Below are the code and all the weights of a small trained network. Each question names an input and a class and asks about switching units off, where a switched-off unit gives its printed mean instead of its output.

import numpy as np


def w(rows, s, z=0):
    codes = np.array(rows[::2]) - 128.0
    scale = np.full(codes.shape[1], s)
    scale[-1] = z or s
    return codes * scale


def norm(h):
    return h / np.sqrt((h * h).mean(-1, keepdims=True) + 1e-5)


def f(y):
    return np.maximum(y, 0)


def log_softmax(a):
    a = a - a.max(-1, keepdims=True)
    return a - np.log(np.exp(a).sum(-1, keepdims=True))


def net(x, mask):
    res = np.array(x, float).reshape(1, 5) / 4 @ E
    u = 0
    for l in range(4):
        y = f(norm(res) @ A[l][:, :-1].T + A[l][:, -1])
        res = res + np.where(mask[u : u + 5], y, B[l][:, -1]) @ B[l][:, :-1]
        u += 5
    return log_softmax(norm(res)[-1] @ U[:, :-1].T + U[:, -1])


A, B = {}, {}
E = w([
[69,161,211,66,188,56,215,148],'x0',
[117,80,121,215,19,48,123,98],'x1',
[199,123,153,141,253,31,147,141],'x2',
[58,148,23,154,153,201,100,136],'x3',
[39,214,124,59,75,62,34,128],'x4',
],0.0055)
A[0] = w([
[172,166,130,153,2,130,109,177,80],'0.n1',
[161,253,86,104,190,149,86,139,138],'0.n2',
[163,71,143,203,144,73,98,182,2],'0.n3',
[34,82,154,161,97,113,130,124,73],'0.n4',
[169,149,206,156,119,94,142,183,109],'0.n5',
],0.0063,0.0043)
B[0] = w([
[47,9,235,168,61,142,33,71,209],'0.n1',
[34,120,115,112,166,149,78,164,254],'0.n2',
[233,197,61,180,235,100,136,1,160],'0.n3',
[134,121,134,204,81,71,180,194,173],'0.n4',
[146,17,140,104,171,29,151,104,204],'0.n5',
],0.007,0.0038)
A[1] = w([
[171,140,121,127,120,227,197,137,4],'1.n1',
[149,127,6,108,122,143,75,163,75],'1.n2',
[113,158,71,170,80,85,188,174,28],'1.n3',
[193,142,112,170,157,118,99,89,59],'1.n4',
[174,149,155,154,68,151,105,161,139],'1.n5',
],0.012,0.0029)
B[1] = w([
[221,162,176,129,77,183,177,63,189],'1.n1',
[155,105,73,122,152,153,108,183,254],'1.n2',
[78,101,165,170,205,54,96,183,171],'1.n3',
[88,165,16,131,82,95,234,122,209],'1.n4',
[96,128,119,110,115,106,42,2,196],'1.n5',
],0.0096,0.0045)
A[2] = w([
[215,75,140,74,119,205,253,191,123],'2.n1',
[100,203,85,113,91,60,197,100,235],'2.n2',
[82,208,164,15,211,126,122,144,4],'2.n3',
[180,114,169,205,213,167,148,208,192],'2.n4',
[205,126,178,104,97,9,134,153,110],'2.n5',
],0.0053,0.0025)
B[2] = w([
[172,125,164,213,140,181,2,64,240],'2.n1',
[157,66,120,149,142,141,176,85,254],'2.n2',
[140,226,187,141,157,132,184,116,235],'2.n3',
[92,104,98,164,63,184,87,93,232],'2.n4',
[144,92,113,59,92,163,90,238,239],'2.n5',
],0.0076,0.0031)
A[3] = w([
[121,126,122,71,116,76,160,66,253],'3.n1',
[96,126,185,139,126,140,139,154,59],'3.n2',
[78,252,138,121,166,126,131,106,87],'3.n3',
[119,78,80,226,100,73,138,128,127],'3.n4',
[184,106,165,121,79,99,162,106,48],'3.n5',
],0.011,0.0025)
B[3] = w([
[199,122,87,153,101,254,123,144,202],'3.n1',
[129,131,168,111,184,78,114,176,160],'3.n2',
[131,184,189,208,85,174,239,159,199],'3.n3',
[72,183,182,77,166,43,191,85,254],'3.n4',
[127,156,8,89,119,140,81,171,187],'3.n5',
],0.0091,0.007)
U = w([
[75,132,3,144,181,201,51,219,105],'0',
[199,72,98,35,67,86,102,219,115],'1',
[198,72,174,71,241,146,124,193,1],'2',
[223,124,132,184,108,233,108,61,215],'3',
[192,118,36,132,164,55,240,50,154],'4',
[34,114,208,120,135,26,161,148,190],'5',
[113,227,221,148,156,188,204,212,153],'6',
[52,71,130,123,10,127,18,42,76],'7',
],0.013,0.0034)

Each question gives the input, the list of numbers given to net, and the class t.
The units are the neurons (one row each of A and B). Each row of codes is followed by its name. A weight is (code - 128) times the scale printed after its matrix; where a second scale follows, it is the last column's (A, B and U).
mask holds one flag per neuron, layer by layer. A switched-off neuron (its flag False) gives its mean, the last column of its row in B, instead of its output. The means were averaged over made-up inputs and are rounded, as every weight is.
A unit's drop is (log p(t) with every unit on - log p(t) with that unit switched off) / (log p(t) with every unit on - log p(t) with every unit switched off).
The circuit of an input: a set's keep is (log p(t) with only the set's units on - log p(t) with every unit switched off) / (log p(t) with every unit on - log p(t) with every unit switched off). Starting from the 12 units with the biggest drops (on a tie, the unit counted first), units are removed one at a time, each time the one whose removal leaves the highest keep (on an exact tie, the one counted first), for as long as the keep stays at least 0.8.
circuit, biggest first: the units of the circuit, biggest drop first
unit that matters most: the unit with the biggest drop
k most important neurons: the k neurons with the biggest drops, biggest first
top k neurons in layer l: the k neurons of layer l with the biggest drops, biggest first
drop when u is switched off: that unit's drop, to one decimal
input [1,-2,5,-2,1], class 2: circuit, biggest first -> [3.n4]
input [0,5,-3,7,7], class 5: 3 most important neurons -> [0.n4, 3.n4, 1.n3]
input [-1,7,3,-5,5], class 1: 2 most important neurons -> [2.n5, 3.n5]
input [4,-8,1,7,-8], class 3: circuit, biggest first -> [1.n1, 2.n1]
input [6,1,-4,2,-5], class 3: top 3 neurons in layer 0 -> [0.n5, 0.n2, 0.n1]
input [-3,6,0,0,-4], class 4: circuit, biggest first -> [0.n3, 1.n4]
input [1,-8,2,6,7], class 6: 2 most important neurons -> [3.n3, 2.n3]
input [2,-2,7,-3,3], class 2: 3 most important neurons -> [0.n5, 2.n5, 3.n4]
input [5,-7,4,0,-8], class 3: circuit, biggest first -> [2.n1, 2.n4]
input [-8,1,-6,7,-2], class 7: top 2 neurons in layer 0 -> [0.n1, 0.n2]
input [0,-3,-4,-6,-1], class 1: circuit, biggest first -> [0.n5, 3.n5]
input [-8,4,0,-3,0], class 7: 2 most important neurons -> [0.n1, 1.n5]
input [-7,3,-3,8,-4], class 7: circuit, biggest first -> [3.n1, 3.n4]
input [-8,0,6,-3,-5], class 4: circuit, biggest first -> [1.n4]
input [6,-6,-7,7,-3], class 3: 3 most important neurons -> [1.n1, 2.n1, 3.n4]
input [-4,-1,3,-6,4], class 1: 2 most important neurons -> [2.n5, 0.n5]
input [0,-1,4,7,-6], class 3: 2 most important neurons -> [1.n1, 2.n1]
input [0,8,8,-8,3], class 4: 3 most important neurons -> [0.n3, 1.n4, 3.n4]
input [-7,2,1,1,-6], class 4: 2 most important neurons -> [1.n4, 3.n4]
input [7,-1,4,-2,5], class 6: unit that matters most -> 2.n3
input [2,-4,-6,4,2], class 6: 2 most important neurons -> [3.n3, 2.n3]
input [-4,-6,-7,-8,-1], class 7: top 2 neurons in layer 0 -> [0.n1, 0.n3]
input [0,0,2,-2,3], class 1: 3 most important neurons -> [0.n5, 2.n5, 3.n4]
input [6,7,-3,-8,-2], class 1: top 2 neurons in layer 3 -> [3.n5, 3.n1]
input [-8,-3,1,-6,-8], class 4: 2 most important neurons -> [1.n4, 0.n3]
input [7,-1,7,-1,-4], class 2: top 2 neurons in layer 3 -> [3.n4, 3.n3]
input [6,-4,7,8,6], class 6: circuit, biggest first -> [3.n3]
input [-4,5,-7,-7,-5], class 7: drop when 0.n5 is switched off -> 0.0
input [-1,3,-4,1,-4], class 7: drop when 1.n5 is switched off -> 0.7
